The objects form a tree under base. A name lists the branches taken from the top; the branches are κ δ τ θ ω ρ. The symbol β goes to the parent.

Name the object of each row.
[-104,  111,  -69,   85,  429, -133,  -56,   40,  311,   92, -104, -247, -159,   51,  196, -235,  -40, -130,  184,  331, 1112,  -14,  169, -168,   49,  111,  255,  162,   96]
object: κ/κ/κ
[  50, -311,  -44,    6, -278,   21,   98, -235,   85, -787, -213, -137,  110,   -1,   48,  -17,   86,   42,  128, -630,  -34,  -17, -421,  -29, -158,  106,  107, -208, -107]
object: τ/θ/δ
[  38,  216,  154,  -49, -535,  103, -123,   32,  333,  206,  281,  683,  267,  -47,  107, -118,   81,    0, -103,  106, -531,   -5, -755, -186,  246,  172, -303,  263,  -19]
object: θ/θ/ρ
[ -91,   28,   57, -240, -469,  -13,   70,   42, -604,  344,  366,  -52,  -84,    1,   80,  -42,  -40,   38,  242,  -37, -756,   -7,  241, -221,  281,  203, -414,  269,  108]
object: θ/τ/κ
[ -44,   63,  -60,  -12,  730,  -65,  -27,   81, -823,  137, -364, -400, -152,  -13,  147,  -57,  111, -161,  433,  173,  120,   75,  206, -342,   29,  125,  260,  178,  210]
object: κ/τ/κ
[  30,  139,  -74,  -57,  628, -106,  100,   -9, -683,  269, -368,  773, -115,  -56,  207,  -72,   48, -273,  -52,  147,  264,   57,  280, -269,  102,  191,  267,   86,   -3]
object: κ/τ/ρ
[ 171, -116,  222,  205,  457,   76,    8,  276,  199,  105, -389,  109,   76,  114, -437,  121,    3,  -63,  180,  234,  132,   62,   27,  771, -169,   77,  294,  116,   51]
object: κ
[-158, -539,   25, -184, -503,   12,  215,  -65, -501,  194,  468,  -10,   15,  -59,  106, -101,   95, -107,  -84,  120, -782,  -14,  168, -148,  123,   92, -392,  203, -188]
object: θ/τ/δ
[  60,  193,   -4,  -98, -384,   35, -481, -175, -490,   18,  476,  -47, -105,    8,   58,   36,   29,  -83, -117,   80, -887,  -35,  292, -218,  167, -363, -576, -412, -177]
object: θ/τ/θ
[ -18,  245,   85,  221,  407,  -88,   58,  108, -715,   68, -335,  -42, -214,  126,   68,  548,  226, -153,  -18,   85,  111, -214,  236,  -85, -619,   57,  261,  399,  -57]
object: κ/τ/τ
[ -59,  -42,  -81,  -66,  423, -287, -391,  140,  263,  156, -236, -175,   30,   42,   92, -142,   70, -171, -182,  140,  972,   55,  289, -162,  202, -418,  153, -420,    7]
object: κ/κ/θ
[ 121,   87,  128,  -96, -575,   -6,  -52,   91,  242,  265,  481,    6,  131, -213, -536,    8,   60,  114,  -50,  165, -571,   85,   76,  702, -181,  -31, -448,   86,  -25]
object: θ
[   0,  296,   -7,   60,  476,   41,   66,  -70,  404,  339, -306,  -76, -237,  -17,   75,    8, -622,  998, -237,   47,  -64,  170,  301, -154,  104, -108,  110,  143,   62]
object: κ/δ/ω
[ -17, -452,    8,  -87, -578,  -38, -149,  115, -557,  179,  431, -141,    5,  -15,  215, -222,   84,  -35,  155,  104, -740,   82,  386, -230,  207,  144, -257,  111,  -13]
object: θ/τ/δ
[  57,   88,  -13,  -53, -453,    1, -377, -181,  173,  214,  322, -146,  271, -140,   96,   -8,  299,    1, -188,  164, -519, -115, -749, -146,  158, -194, -433, -387, -183]
object: θ/θ/θ
[ -76,   47,   -7,  -53,  518,   57,  -64,  137,  453,   74, -178,  -48, -220,  -61,  208,  -89, -490,   52,   58,  -20, 1106,   10,  187, -139,   92,  188,  237,  120,   39]
object: κ/κ/ω
[  39,   13, -189,   58,  766,   12,   41,  -22, -675,  126, -409,  -27, -195,    9,  225, -185,  109, -117,  548,  -40,  -27,   43,  245, -198,  108,  144,  299,  197,  155]
object: κ/τ/κ
[   49,    23,   -49,   -35,  -272,    -3,   107,   119,   219, -1038,  -171,    11,   131,    62,  -277,  -153,   108,     9,   -70,  -659,   228,    83,   212,   562,  -109,    -2,   102,  -290,   -33]
object: τ
[  78, -518,   17, -257, -327, -159,  105,  -42, -429,  315,  508, -161, -258,  130,  105, -119,   58, -101,  -92,  130, -635,   20,  292, -220,   42,  167, -368,  225,   24]
object: θ/τ/δ
[ -40,  176,  133,  187,  451,  -36,  -12,  -56,  359,   41, -139,  463, -164,  -39,   61,  -78,  138, -113,  -80,  116,  901,  -86,  217, -165,   95,  134,  295,  270,   67]
object: κ/κ/ρ
[  29,   79,  -89,  -96, -492,  -75, -118,  -40,  368,  138,  257,  571,  398, -157,   12,  -14,  169,  -60, -101,  106, -711,  -23, -708, -251,  128,  -59, -324,   88,   55]
object: θ/θ/ρ
[-144,  138,  -85, -107, -476,   61,    8, -210,  345,   73,  364, -240,  431,   55,  195,  356, -155, -209,   40,    8, -667,  207, -696, -189, -573,  -16, -360,  -84,   73]
object: θ/θ/τ
[ -76,   -7,  120, -155, -611,   14,  115,    4,  387,  211,  549,    3,  458,   29,    3,   93,  147,  -36,  124,  197, -693,   -5, -843,  228,  -23,   95, -415,  -12,  -52]
object: θ/θ
[ 112, -327,   -2,   16, -488,   -6,  -34, -158,  285, -838, -169,   17,  288,  -11,  105, -107,   73,  -26,  -44, -737,  116, -143, -478, -113,  113,  267,  225, -189,  -39]
object: τ/θ/δ
[  19,   65,   50,  144,  340,  -12, -401,  -76,  413,  167, -145,  -34,  -75,  -45,  -52,  -41,   15,  -37, -132,  -42,  965, -111,  149,  -77,  114, -274,  229, -325,   12]
object: κ/κ/θ
[ 177,    1,    0,   36,  684, -130,   57,  278,  163,  236, -496,  -42,   31,  -26, -414,   27, -101,   40,   40,   48,  312,   -1,  199,  838, -119,  101,  208, -123,  178]
object: κ
[  26, -591,    0,  -55,  608,  -65,  100,  -19, -627,  324, -343, -102, -185,  -27,  149, -148,  171,   26,  136,  -23,  206,  -76,  322, -369,   72,  -40,  284,  126,  -46]
object: κ/τ/δ
[-131, -674,  -15, -150, -441,  -25,  -23,  130,  243,   64,  207, -174,  416,  -10,  108, -100,  174,  -20,  137, -119, -742,   -7, -668, -222,  125,   10, -472,   33, -109]
object: θ/θ/δ
[  -8,  136,   37,  -16,  319,   67,  -64,  -81,  452,   52, -264, -183,  -21,   91,   41,  479,   71,    3,  133,  286, 1098,  -84,  302,  -61, -337,   -2,   21,  150,  -20]
object: κ/κ/τ

Trace:
Each answer is a row, close to the row of the object it stands for.
start [  65,   48,  -20,   42,  534,   29,  264, -137, -465,  302, -496,  744, -130,  -40,  236, -144,  172,  -59,  101,  182,  123,  222,  247, -263,   82,  119,  378,  168,   17]
β -> [ 112,  108,  -17,  231,  822,   71,  -20,  227, -964,  174, -456, -120, -130,  -80, -280,   72,   96, -212,    4,  320,  -75,  -52,  404,  492,  148,   -9,  411,  114,   -9]
κ -> [-119, -107, -170,  144,  646,   34,  104,  123, -594,   91, -295, -260, -199,   67,  -63, -281,  108,  -39,  542,   68,  -83,  113,  387, -416,  195,    4,  390,  197,  149]
β -> [   5,   97,  -52,   32,  695,  -21,   29,  232, -778,  227, -361,   20, -128,  -29, -250,  -68,   90, -127,  -36,  218,  173,   38,  567,  282,  -99, -133,  335,   45,  -35]
κ -> [  57,    4,    3,  -90,  537,   47,  104,    8, -879,  194, -326, -266, -224,   -3,   -5, -204,   85, -142,  254,   33,  220,  115,  304, -165,  128,   53,  198,  330,   77]
β -> [  20,  -84,   22,  138,  751,   41,  179,  269, -768,  388, -291,  -11, -260,   61, -348,    4,   51,  -20,   12,   75,  -16,  129,  487,  419,  -21,   10,  249,   13,  -67]
θ -> [  66,  267, -120,  -19,  521,    7, -460,  -76, -640,  116, -321, -178, -220,   13,  152, -272,  191, -145, -180,  -34,   42,  108,  393, -130,   71, -412,  379, -524,   11]
β -> [  75, -160,   43,   73,  816,  230,  -25,  359, -676,  321, -497, -101, -352,  -74, -346, -110,   53,  -50,   66,  100,  154,   53,  400,  382,   75,   82,  484,   71,    3]
ρ -> [ -30,  212,  -10,  167,  659,  133,  -32,  -39, -733,  211, -645,  819, -145,    5,  162, -107,  179,  -94,  167,  239,  108, -124,  273, -327,  -15,  -45,  348,   82,  -65]
β -> [  21,   96,   74,  326,  736,   50,  194,  153, -639,  248, -438,   66, -152,  -30, -137,  -39, -126, -153,  -18,  165,   36,  -13,  509,  263,  211,   41,  344,    2,    1]
ρ -> [ -57,  111,   32,  -33,  619,  -33,   24,  -86, -536,  288, -355,  797,  -52,  -68,  193, -151,  129, -101,   21,  158,  109, -129,  206, -165,   55,   46,  335,  251,   48]
β -> [  96,  -36,  134,  202,  820,  -24, -181,  308, -627,  377, -201,  179, -196,  -63, -131,  -41,  -69, -127,   36,  184,  -29,  112,  447,  295,  -34,  125,  313,   80,   65]
ρ -> [ -15,  111,  -10,  -62,  533,  -40,   94, -158, -734,  350, -543,  683, -171,   12,  177, -107,  115,  -60,  -76,  206,  -36,  139,  136, -313,  139,   88,  193,   35,   77]
β -> [ -17,   64, -163,   57,  683,  -31,  -97,  207, -779,  175, -281,  220, -102,    6, -381,   50,  -51,  -82,   37,  185,  -24,   73,  265,  322,  -58,  123,  401,  133,    1]
ρ -> [ -69,   -8,   22,   -2,  550,   37,  128,  -47, -727,  226, -471,  609,  -91,   29,  313,  -16,  162,   46,    6,  141,   84,  133,  286, -183,  205,  -16,  336,   62,   26]
β -> [ -18,   61,  -18,   29,  662,  -20,  120,  301, -762,   86, -254, -244, -164,  -30, -182,   66, -131, -126,   48,   82,   46,  -76,  215,  401,  117,  -86,  458,  138,  -33]
θ -> [-172,  275,  116,   80,  451,  105, -418, -135, -835,  141, -416, -168,  -79,  -41,   37,  -46,  158,   79, -212,  236,  110,  151,  369, -203,  106, -400,  143, -592,   70]
β -> [  64,  -90,  -34,  134,  771,   43, -190,  151, -760,  179, -259,  -11, -361,   64, -201,  -44,   18, -171,   83,  232,   24,  -10,  433,  430,   38,  -47,  367,   65,  -27]
θ -> [ -72,  208,  -13,  276,  546,   23, -425, -165, -637,  195, -319,  -51, -107,   33,  236,  -51,  -22, -126, -307,  290,  153,  231,  313, -371,   71, -320,  213, -514,  -57]
β -> [ -93,  -37,   60,  327,  750,  111,   84,  273, -754,  154, -264,   49, -316,  -84, -173, -109,  -48, -158,  -60,   85,  -28,  -68,  296,  345,   -3,   -8,  361,   -1,  111]
δ -> [ -10, -690,  -92, -134,  651,  -32,  103,  -95, -540,  153, -302, -114, -131,   -5,  171, -201,  243,   36,  -19,   72,   58,  -66,  240, -155,  190,  118,  405,  124, -107]
β -> [   3,   29,  -71,  304,  752,   40,  -27,  257, -763,  309, -358,   18, -383,   38, -169,  -60,   25,  -68,    9,  136,  -89,   31,  440,  406,   33,   56,  392,   60,   87]
κ -> [-199,  104,  -36,  122,  656,   56,   40,  188, -703,  335, -213, -332,  -50,   35,  104, -297,   15, -122,  285,   82,  -77,   33,  435, -212,  106,  140,  369,  196,  141]
β -> [-164,  -15,  -22,  264,  707, -135,  152,  298, -763,  263, -366,   -8, -141,  -77, -142,   29,  121,   36,   35,  318,    6,  -69,  477,  294,  -18,   33,  358,   81,   12]
κ -> [  41,  135,    8,  171,  784,   57,  180,   -6, -817,  -36, -165, -176, -115,   61,   96, -102,   96, -119,  349,  126,  -98,  224,  498, -282,   88,   45,  301,  192,  223]
β -> [-134,   85,   -7,  144,  731,  -21,   42,  337, -874,  281, -352,  -61, -151,   86, -296,   46,    5, -109,  -34,  310,  -21,  -72,  355,  405,  101,   59,  292,   76,   38]
θ -> [  12,  254,   31,  100,  608, -154, -405,   -2, -626,  261, -340, -123, -212,  -13,  168, -123,   90, -121, -244,  221, -168,  268,  267, -180,  327, -433,  292, -580, -142]
β -> [ -95,   27,  -66,  165,  735, -176,   31,  261, -690,  330, -487,   10, -235,  -54, -319,    5, -126, -220,  -29,   93,   57,   32,  196,  342,   74,  -97,  462,  117,  -54]
τ -> [ -98,  190, -210,  109,  602,  -33,  214,   86, -570,  318, -297,  -70, -100,  -35,  196,  492,  127,  -78,   32,  165,   44,  -86,  368, -114, -556,   72,  226,  127,  -72]
β -> [   0,   31,   66,   12,  624, -122,  -91,  238, -675,  266, -232,  -23,  -80, -104, -245,  -40,  -22,  -14,   54,  104,   72,   85,  260,  466,   35,  129,  507,  123,   -8]
κ -> [  -2,  146,  -53,  -76,  677,    0,   70,    7, -757,  239, -316, -173, -173, -132,   71, -168,  147,   38,  477,   94,  -24,  -13,  325, -143,   86,  194,  435,  266,  174]
β -> [ -84,   87,    4,  -33,  666, -168,  -24,  295, -796,  260, -311, -111, -196,  -32, -185,  -18, -125, -150,   42,  250,   85,   70,  366,  351,  -21,  -19,  517,  122,   64]
δ -> [  -9, -610,  -83,  -79,  560,  -42,  146,   39, -547,  208, -252, -126, -202,  126,  242, -142,  130, -102, -149,  183,  -10,   12,  336, -298,  113,   67,  381,   37,  -67]
β -> [-117,    7, -155,   98,  699,   83, -135,  217, -856,  299, -350,  -56, -159,   34, -289,  -85,   39,   23,   38,  280,   74,   26,  368,  446,  -50,   20,  266,   70,  123]
β -> [ 251,   36,  275,  163,  552,   24,   97,  292,  368,  265, -384,   24,   78,   96, -500,  -57,   25,   62,   42,  218,  232, -102,  132,  923, -268,   54,  269,  143,  -95]
β -> [  12,   61,  212,   61, -255, -206,  -20,  348,  216,  147, -129,  112,  -37,  245, -510, -189,  -43,   98,   -1,   83,   97,  192,  188,  988, -206,  -96,  110,   53,  171]
τ -> [  53,  -13,  -47,   11, -272,   -2,  -11,   71,  203, -987, -332, -203,  -50,   13, -302,   28,  -42,  140,   60, -545,  267,  -22,  121,  449,  -11,  197,  181, -191, -226]
β -> [ 183,    1,  241,   58, -119, -230,  115,  199,  213,   74,  -76, -162,   19,  269, -507, -105, -105,  -79,    3,  152,   35,  -99,  153, 1064,  -94,  -77,  121, -183,  150]
τ -> [ -20,  138,  253,   48, -399,   83,  205,   68,  100, -864, -176,   13,   16,   92, -358,  -15,  -52,   81,    6, -590,   93,   75,   87,  513, -112,  101,  114, -197,  -57]
θ -> [ -37,   83,  -91,  -88, -495,   76,  -38,    8,  158, -918, -180,   78,  237,  -49, -145,  -74,   43,   88,   -4, -685,   27, -124, -513,  372,  -81,   51,  103, -275,  -95]
δ -> [  39, -495,  -89,   -9, -185,  133,  -39, -108,  281, -845, -112,  -51,  292,  159,   51, -106,  125,    8,  -48, -624,   39,  -18, -381, -101,   83,  224,  207,  -49,   63]
β -> [-132,   34,  -61,   -9, -378,  -58,  -85,   63,  270, -930,  -93,  -20,  209,   82, -199,   73,   26,  -50,   64, -603, -136,   -5, -700,    7,   92,   22,  150, -227,  -35]
β -> [   76,    24,   103,    25,  -164,  -115,    47,   234,   119, -1023,   -88,   -71,  -305,     1,  -320,   -43,    25,    26,   -54,  -756,    76,   -31,   158,   549,   -31,   120,    77,  -243,  -136]
θ -> [ -19,  220,   33,  -53, -426, -127,   30,   39,  329, -916,  -99,  -60,  258,   19,  -22,  -45,  -40,   54,   66, -622,  112,   82, -581,  149,    8,  -80,  190, -263,    9]
δ -> [  53, -444,  -24,   34, -215,   14,   35, -121,  194, -879, -114,  -61,  167,  -26,  -36,  -50,   22,   94,  133, -633,  -43,  -21, -449, -302,  167,   47,  224,  -38,  -22]
β -> [  25,   -2, -147,  139, -347,  -71,    9,  -57,  196, -887,  -86,  -33,  155,   86, -168, -108,  -41,   -8,   -9, -749,   84,  -13, -364,  215,  -92,  -80,   77, -122,   66]
δ -> [  -5, -323,  117,   93, -292, -123,   35,  -68,  202, -962,  -94, -120,  191,   45,   77,  -50,   55,   28,  -85, -586,   71, -189, -516,  -54,  202,  113,   58, -105,  -44]
β -> [ 116,   -6,   73,  123, -193,   68,   23,    7,  217, -811, -109, -193,  212,  -58, -264,  -74,   -2,  -21,  -22, -560,  -70,  -96, -591,  240,  -70,   30,   24, -337,   -4]
β -> [  160,   118,    11,  -188,  -339,    64,  -164,   -79,   155, -1068,   -37,   -45,    10,    -4,  -215,   -75,    18,   222,     9,  -631,   101,   -51,   143,   696,   -86,   158,    78,  -181,    20]
β -> [   5,  154,   80,  192, -368, -140,  -37,  334,  228,  -85,  -11,  -23, -175,  197, -539,   27, -118,  -42,  -39,  131,   67,   85,   62, 1167, -263, -191,  107,   76,  273]
θ -> [  94,  -68,  101,   71, -440, -212,  151,  295,  314,  152,  333,  -30,   15,   92, -553,  -10,   54,  142,   66,  350, -659,   71,  161,  802, -144,  -29, -460,   35, -359]
τ -> [  25,  125,  -32,  -81, -490,  -45,   61,   41, -474,  390,  467,  -20, -176, -140, -214,  -77,  -23,  -31,   19,   23, -811,   33,  247,  131,  -66,  166, -468,   18,   60]
ω -> [ 142,  173, -214,  127, -403,    0,  171,   94, -567,  174,  378, -120, -100,   36,  119,  -57, -476,   60,   68,  119, -539,  -57,  290,  -57,  172,  -51, -496,   41,   89]
β -> [ 109,   46,   90, -224, -521,   -8,  104,   81, -494,  415,  370,  -41, -208,    0, -231,   12,   67,  -63,   -9,   88, -780,  -70,   95,  315,  -81,  -81, -442,   81,   67]
δ -> [ -27, -579,   88,  -50, -359,  -48,   38,   -8, -461,  249,  479,   -5, -117,  -68,   75, -183,   22,  -55,  -50,  126, -677,  220,  -13, -197,  101,  151, -459,   96,  -27]
β -> [  56,   12,   28,  -77, -506,   -3,  -29,  113, -377,  362,  391,  -41, -116, -159,   70,  -28,   65,   69,   48,  167, -706,   17,  362,  307, -116,   -3, -353,  147,  269]
θ -> [  43,  215,  161, -143, -466,  -23, -251,   78, -435,  276,  620, -204,  -21,   86,  295,    3,   40, -231,  -91,  216, -703,  -49,  344,  -74,   19, -512, -351, -492,  -66]
β -> [ -43,   27,    7,  -98, -484,  -11, -106,  153, -641,   63,  330,  -89, -103,  -41, -125,  -47,   45,  -86, -127,   81, -630,   92,  282,  290,   10, -129, -488,   74,   55]
δ -> [ -38, -627,   10, -117, -466,  -22,  -57,  -18, -436,  247,  566, -131, -206,   43,   26,    7,   58,  -60, -115,  154, -688,  171,  256, -285,  176,  132, -317,  239,  -58]
β -> [-171,   14,   41, -186, -627,  -45,  -38,  230, -559,  317,  523,   11, -152,  144, -117,  -70, -117,  -90,   62,  135, -702,   91,  217,  263,  121, -135, -590,   91,   41]
δ -> [-200, -603,  -35,  -81, -549,  -62,  118,  -87, -526,  131,  401,  -79,  -76,    3,  102, -265,   38, -148,  -45,  150, -665,  122,  193, -223,   85,  156, -344,  -17,   30]
β -> [ -69,  152,   16, -111, -350,   54,   79,  160, -491,  176,  589,  -25, -238, -101, -161,   78,   32, -150,   24,  171, -724, -106,  154,  345,   17, -107, -404,   66,  -76]
δ -> [  38, -528,   54,   26, -531,  -46,  -52, -121, -551,  261,  406, -129,  -10, -201,  146,    9, -136,  -37,   92,  106, -762,   98,  332, -193,  173,   33, -320,  173,  125]
β -> [-124,  148, -138, -228, -630, -144,  -72,   76, -638,  198,  562,   16, -199,  -77, -237,   32, -175,  -29, -108,  -15, -713,  227,  400,  138,   19,  101, -442,  244,  -45]
θ -> [-106,  -34, -118,  -53, -487,   11, -346,   49, -470,  236,  451, -115,  -89,   73,   65,  -27,   48,  -43, -150,  149, -565,  -80,  329, -280,   74, -402, -296, -414,   -4]
β -> [  -5,   63,   67, -187, -474,   89,   75,  167, -413,   78,  441,   27,   15,  -76, -131,   90, -101,  -84,   24,  130, -750,   52,  244,  246,  101,  -79, -415,  127,  -48]
κ -> [ -12,   52,   51, -176, -513,   27,  -96,  -49, -577,  275,  383,  -54, -125,    3,   45, -168,  208, -114,  243,  221, -604,  119,  314, -189,   74,   -6, -411,  122,   95]
β -> [-151,   55,   45, -170, -521,  -38,   57,  148, -573,   92,  429,  -72, -194,  -66, -131,  154,  -95,  -78,   52,  316, -702,  143,  166,  353,  -96,   56, -376,  -35,  -81]
δ -> [ -68, -469,   36, -148, -503,  -51,  -31,  -25, -575,  193,  406, -154, -119,    6,   21, -125,  -47,  -41,  -52,   65, -641,  137,  373, -267,   44,  124, -271,  -35,   15]
β -> [ -82,  -91,   76, -129, -579,   71,  -53,  315, -476,  249,  542,  -57, -200,  -77, -131,  -22,   87,  -36,  -35,  -15, -749,  185,  155,  201, -105,   84, -465,   49,  -24]
θ -> [ -56,   73,  177,  -69, -389,   46, -439,  124, -619,  217,  468, -175, -203,   35,   40,  -45,    8,   -7, -151,   63, -565,   32,  199, -238,  157, -332, -253, -419,  -75]
β -> [-118,   48,   24,  -74, -608,   96,    5,  387, -517,  307,  412,  -28,  -44,  -92, -123,  105,  -82, -111,  -65,  159, -889,   60,  312,  339,  100,   49, -357,   76,  214]
ρ -> [ 135,  227,  -10, -284, -387,  -97,  208,  102, -515,  314,  302,  614, -216,  124,   98, -153,  -81,   62, -142,   28, -665, -116,  243, -241,  133,   50, -503,  102, -131]
β -> [  10,   93,   77, -152, -539,  -71,  102,  305, -463,  255,  459,  -14, -139,   22,  -65,  -49,  -34, -144,   63,   70, -865,  174,  179,  276,  120,  -12, -435,   31,   38]
ρ -> [  79,   59,  -40, -227, -469,  -22,    6, -175, -384,  150,  314,  559, -113,  -99,   47,  165,  136,   -6,  -84,   47, -793,  -45,  324, -103,  158,  166, -499,  235,   28]
β -> [-105,   19,   71,  -26, -548,   40,   52,   63, -529,  315,  411,  -70, -290,   12, -291,    3,    8, -105,   -1,   34, -787,   33,  220,  200,   65,   61, -529,   46,  -24]
β -> [ 170,  100,   75,   48, -387,  -50,  -18,  208,  188,  276,  513,  -41,   26,  -76, -368,   57,    6,  208,  178,  144, -584,   30,  194,  791, -117, -121, -454,    3,    9]
τ -> [ 197,    7, -125, -200, -481,   64,  -62,  236, -434,  291,  302, -127, -229,  -53, -122,  116,  -22, -102,   59,  102, -699,  238,  357,  352,   -4,  -37, -382,  -26,  -85]
δ -> [  15, -455,  -27, -223, -335, -119,  126, -121, -581,  129,  578,  -97, -356,   29,  214,   21,  106, -129,  -58,  111, -673,  -54,  352,  -11,   98,   15, -600,   12,  -93]
β -> [  72,  105,   47, -178, -539,  150,  -54,  108, -615,  125,  416,  140, -248,   -7, -121,   60,  -24,  -82,   52,  121, -741,  102,  280,  241,   43,  -18, -561,  -66,   66]
θ -> [ -10,  164,  107,  -19, -346,  -49, -459,   87, -486,  277,  314, -317,  -52,    5,   17,  -18,   87, -159,  -60,  200, -774,   79,  297, -112,   85, -387, -353, -357, -146]
β -> [  67,  109,  -97, -139, -548,   40,   -5,  217, -601,   93,  508,  -32, -193,  122,  -86,   88,    7,   20,   38,  105, -726,   32,  397,  312,   63,  -13, -455,   32,   11]
κ -> [ -48,  185,    0, -340, -376,  142,  -93,  -40, -577,   96,  470, -183, -235,   64,  184,  -83,  171,  -77,  137,   55, -672,   90,  334, -120,  243,   57, -449,   44,   71]
β -> [  97,  -14,  138, -226, -475,    2,    2,  147, -574,  288,  433,   69, -276,  -71, -132,  -95, -221, -101,   21,  105, -771,  118,  259,  242, -123,  -87, -299,   14,   -8]
δ -> [-130, -528, -126,  -78, -492,   -9,  -16,  -16, -504,  235,  465,   -2, -191,  -47,  188,  -63,  135,  -37,  -83,  139, -789,    0,  268,  -81,  201,  133, -406,   35,   57]
β -> [-120,  -59,  -47, -311, -504,   73,  -43,  140, -442,  417,  456,   72,  -44,   57, -212,  212,  100,  -84,  -91,   70, -662,   75,  178,  257,  113,  111, -422,  106,  157]
β -> [ 130,  175,  294,  -62, -445,   85,   75,  152,   82,  182,  500,  -50, -109,   41, -333,   80,   18, -109,   38,  335, -682,  -20,  143,  837, -210,  -67, -322, -120,  -73]
